Below is a small trained network, with its code and all its weights. Each question gives an input and a target symbol and asks what happens when units are switched off, that is, made to give their printed mean instead of their output.

import numpy as np


def w(rows, s, z=0):
    codes = np.array(rows[::2]) - 128.0
    scale = np.full(codes.shape[1], s)
    scale[-1] = z or s
    return codes * scale


def norm(h):
    return h / np.sqrt((h * h).mean(-1, keepdims=True) + 1e-5)


def f(y):
    return np.maximum(y, 0)


def softmax(a):
    e = np.exp(a - a.max(-1, keepdims=True))
    return e / e.sum(-1, keepdims=True)


def log_softmax(a):
    a = a - a.max(-1, keepdims=True)
    return a - np.log(np.exp(a).sum(-1, keepdims=True))


def net(x, mask):
    ids = ['αβγδεηθλμξτ'.index(c) for c in x.split()]
    T = len(ids)
    res = E[ids] + P[:T]
    u = 0
    for l in range(3):
        q, k, v = (norm(res) @ M[l].T for M in (Q, K, V))
        z = softmax(np.where(np.tri(T) > 0, q @ k.T / 4**0.5, -1e9)) @ v
        res = res + np.where(mask[u], z, O[l][:, -1]) @ O[l][:, :-1]
        u += 1
        y = f(norm(res) @ A[l][:, :-1].T + A[l][:, -1])
        res = res + np.where(mask[u : u + 12], y, B[l][:, -1]) @ B[l][:, :-1]
        u += 12
    return log_softmax(norm(res)[-1] @ U[:, :-1].T + U[:, -1])


Q, K, V, O, A, B = {}, {}, {}, {}, {}, {}
E = w([
[160,140,108,70],'α',
[160,210,110,90],'β',
[142,162,83,61],'γ',
[196,135,92,66],'δ',
[102,140,149,27],'ε',
[104,34,157,64],'η',
[82,174,161,109],'θ',
[134,4,134,130],'λ',
[249,117,130,120],'μ',
[202,174,218,130],'ξ',
[134,125,196,174],'τ',
],0.021)
P = w([
[119,3,124,109],'0',
[136,87,126,123],'1',
[123,71,128,120],'2',
[130,94,118,141],'3',
[130,112,80,140],'4',
[132,118,83,141],'5',
[118,1,163,153],'6',
[126,18,158,153],'7',
[117,112,112,142],'8',
[109,92,79,132],'9',
[145,24,42,142],'10',
[147,149,160,143],'11',
],0.007)
Q[0] = w([
[173,69,185,38],'L0H1',
[169,170,165,255],'L0H1',
[138,146,106,73],'L0H1',
[74,62,230,150],'L0H1',
],0.008)
K[0] = w([
[57,106,196,234],'L0H1',
[153,254,89,136],'L0H1',
[104,82,214,54],'L0H1',
[176,119,238,204],'L0H1',
],0.0052)
V[0] = w([
[75,69,102,87],'L0H1',
[209,247,167,184],'L0H1',
[93,127,145,195],'L0H1',
[130,105,120,170],'L0H1',
],0.011)
O[0] = w([
[72,197,43,254,185],'L0H1',
[179,20,101,127,4],'L0H1',
[108,96,213,109,9],'L0H1',
[107,181,168,76,87],'L0H1',
],0.0081,0.0028)
A[0] = w([
[96,145,150,136,105],'L0N1',
[161,53,142,124,141],'L0N2',
[197,170,181,114,172],'L0N3',
[74,127,42,149,120],'L0N4',
[162,198,97,210,161],'L0N5',
[178,141,1,89,107],'L0N6',
[99,160,211,133,255],'L0N7',
[124,75,203,105,102],'L0N8',
[196,107,215,232,117],'L0N9',
[143,110,116,179,101],'L0N10',
[91,105,64,182,56],'L0N11',
[28,152,141,139,132],'L0N12',
],0.0092,0.0051)
B[0] = w([
[112,179,114,105,141],'L0N1',
[90,157,148,126,206],'L0N2',
[118,67,55,47,213],'L0N3',
[160,132,82,120,196],'L0N4',
[155,1,190,103,218],'L0N5',
[185,233,71,84,254],'L0N6',
[120,98,52,77,236],'L0N7',
[86,111,120,105,200],'L0N8',
[116,88,108,36,222],'L0N9',
[130,113,228,140,138],'L0N10',
[133,153,104,171,141],'L0N11',
[183,123,92,84,182],'L0N12',
],0.0072,0.006)
Q[1] = w([
[85,192,185,82],'L1H1',
[127,157,141,187],'L1H1',
[121,174,39,77],'L1H1',
[248,142,112,46],'L1H1',
],0.012)
K[1] = w([
[115,178,124,88],'L1H1',
[116,109,238,191],'L1H1',
[59,134,95,91],'L1H1',
[130,253,87,2],'L1H1',
],0.0085)
V[1] = w([
[1,57,61,209],'L1H1',
[176,229,155,208],'L1H1',
[132,48,68,105],'L1H1',
[79,134,81,154],'L1H1',
],0.0062)
O[1] = w([
[255,151,76,109,5],'L1H1',
[41,31,104,29,17],'L1H1',
[91,187,145,161,234],'L1H1',
[111,42,153,150,161],'L1H1',
],0.0077,0.003)
A[1] = w([
[104,60,195,136,112],'L1N1',
[224,228,148,93,136],'L1N2',
[184,208,105,224,86],'L1N3',
[130,143,151,204,96],'L1N4',
[229,183,169,119,182],'L1N5',
[238,127,48,92,193],'L1N6',
[126,53,183,128,130],'L1N7',
[64,83,120,113,16],'L1N8',
[151,151,196,120,154],'L1N9',
[123,1,52,107,146],'L1N10',
[151,132,153,57,105],'L1N11',
[13,190,139,146,252],'L1N12',
],0.0098,0.0033)
B[1] = w([
[58,116,101,49,163],'L1N1',
[127,159,147,169,201],'L1N2',
[139,71,83,211,156],'L1N3',
[107,176,137,13,130],'L1N4',
[117,150,75,118,174],'L1N5',
[165,209,154,150,244],'L1N6',
[154,146,103,31,169],'L1N7',
[90,142,165,125,144],'L1N8',
[165,143,63,100,137],'L1N9',
[143,182,253,253,192],'L1N10',
[78,102,67,144,175],'L1N11',
[249,174,216,204,160],'L1N12',
],0.0066,0.011)
Q[2] = w([
[129,98,141,51],'L2H1',
[218,190,103,153],'L2H1',
[176,172,2,180],'L2H1',
[125,72,76,164],'L2H1',
],0.013)
K[2] = w([
[117,163,105,187],'L2H1',
[83,6,168,102],'L2H1',
[106,103,237,119],'L2H1',
[148,176,95,124],'L2H1',
],0.015)
V[2] = w([
[254,115,119,51],'L2H1',
[47,140,209,112],'L2H1',
[86,156,16,152],'L2H1',
[14,87,52,27],'L2H1',
],0.0087)
O[2] = w([
[194,49,171,88,253],'L2H1',
[166,218,77,161,84],'L2H1',
[24,9,130,165,122],'L2H1',
[129,116,14,95,83],'L2H1',
],0.011,0.0048)
A[2] = w([
[166,205,228,189,66],'L2N1',
[211,96,122,100,159],'L2N2',
[154,138,180,107,175],'L2N3',
[128,174,212,16,211],'L2N4',
[30,194,161,59,166],'L2N5',
[219,64,139,45,246],'L2N6',
[115,186,197,148,122],'L2N7',
[146,19,122,132,121],'L2N8',
[52,76,131,254,2],'L2N9',
[116,101,211,107,9],'L2N10',
[123,61,169,188,42],'L2N11',
[180,126,62,129,33],'L2N12',
],0.0099,0.0032)
B[2] = w([
[93,175,66,98,197],'L2N1',
[144,221,59,118,193],'L2N2',
[168,130,69,177,190],'L2N3',
[190,70,129,255,246],'L2N4',
[156,76,53,176,170],'L2N5',
[98,87,127,78,254],'L2N6',
[127,194,174,65,167],'L2N7',
[120,117,159,181,191],'L2N8',
[95,171,144,76,155],'L2N9',
[98,69,129,75,186],'L2N10',
[158,110,66,100,174],'L2N11',
[102,65,107,143,171],'L2N12',
],0.007,0.0075)
U = w([
[39,128,45,157,145],'α',
[157,103,90,128,2],'β',
[36,162,102,86,146],'γ',
[104,124,104,93,249],'δ',
[114,151,145,249,146],'ε',
[119,104,57,243,81],'η',
[207,150,192,133,50],'θ',
[128,185,189,167,108],'λ',
[70,200,178,113,137],'μ',
[181,119,137,67,133],'ξ',
[116,100,35,47,106],'τ',
],0.016,0.0073)

Each question gives the input, a string of symbols that net reads in full, and the target symbol t.
The units are the heads (4 rows each of Q, K, V and O) and the neurons (one row each of A and B). Each row of codes is followed by its name. A weight is (code - 128) times the scale printed after its matrix; where a second scale follows, it is the last column's (O, A, B and U).
mask holds one flag per unit, layer by layer, with each layer's heads first. A switched-off unit (its flag False) gives its mean, the last column of its rows in O or B, instead of its output. The means were averaged over made-up inputs and are rounded, as every weight is.
A unit's drop is (log p(t) with every unit on - log p(t) with that unit switched off) / (log p(t) with every unit on - log p(t) with every unit switched off).
The circuit of an input: a set's keep is (log p(t) with only the set's units on - log p(t) with every unit switched off) / (log p(t) with every unit on - log p(t) with every unit switched off). Starting from the 12 units with the biggest drops (on a tie, the unit counted first), units are removed one at a time, each time the one whose removal leaves the highest keep (on an exact tie, the one counted first), for as long as the keep stays at least 0.8.
circuit, biggest first: the units of the circuit, biggest drop first
top k neurons: the k neurons with the biggest drops, biggest first
k most important neurons of layer l: the k neurons of layer l with the biggest drops, biggest first
input ε η δ ξ ξ, target ξ: circuit, biggest first => [L0H1]
input γ β α, target α: circuit, biggest first => [L0H1, L2H1]
input β α θ, target λ: 2 most important neurons of layer 2 => [L2N7, L2N1]
input α α γ, target α: 2 most important neurons of layer 0 => [L0N6, L0N9]
input μ η α, target θ: circuit, biggest first => [L2H1, L0H1, L1H1]
input η α γ, target μ: circuit, biggest first => [L1N12, L2H1, L0H1]
input τ δ γ θ, target τ: top 2 neurons => [L0N7, L1N10]
input λ η ξ, target ξ: circuit, biggest first => [L0H1, L0N9]
input η λ μ β, target θ: circuit, biggest first => [L1H1, L2H1]
input η θ δ η, target λ: circuit, biggest first => [L1N12, L0H1]
input α γ β, target α: circuit, biggest first => [L0H1, L2H1]
input δ γ δ β, target τ: top 3 neurons => [L0N6, L2N6, L1N10]
input η μ θ, target θ: circuit, biggest first => [L2H1, L1H1]
input η δ α β δ δ β λ ε, target ε: top 2 neurons => [L2N4, L1N12]
input ξ θ τ, target ξ: circuit, biggest first => [L0N9]
input ε ε μ ε, target θ: top 2 neurons => [L0N5, L1N12]
input γ δ λ γ β, target ε: 2 most important neurons of layer 0 => [L0N6, L0N5]
input α γ η ε γ ε δ μ ε, target θ: top 3 neurons => [L0N5, L1N12, L2N4]
input η η β θ, target λ: top 2 neurons => [L1N12, L1N11]
input τ λ ξ, target τ: top neuron => [L0N3]
input θ λ ε δ β η, target μ: 2 most important neurons of layer 2 => [L2N7, L2N1]
input δ μ β, target θ: top 2 neurons => [L2N4, L1N6]
input β ε α, target η: top 3 neurons => [L0N6, L1N10, L1N7]
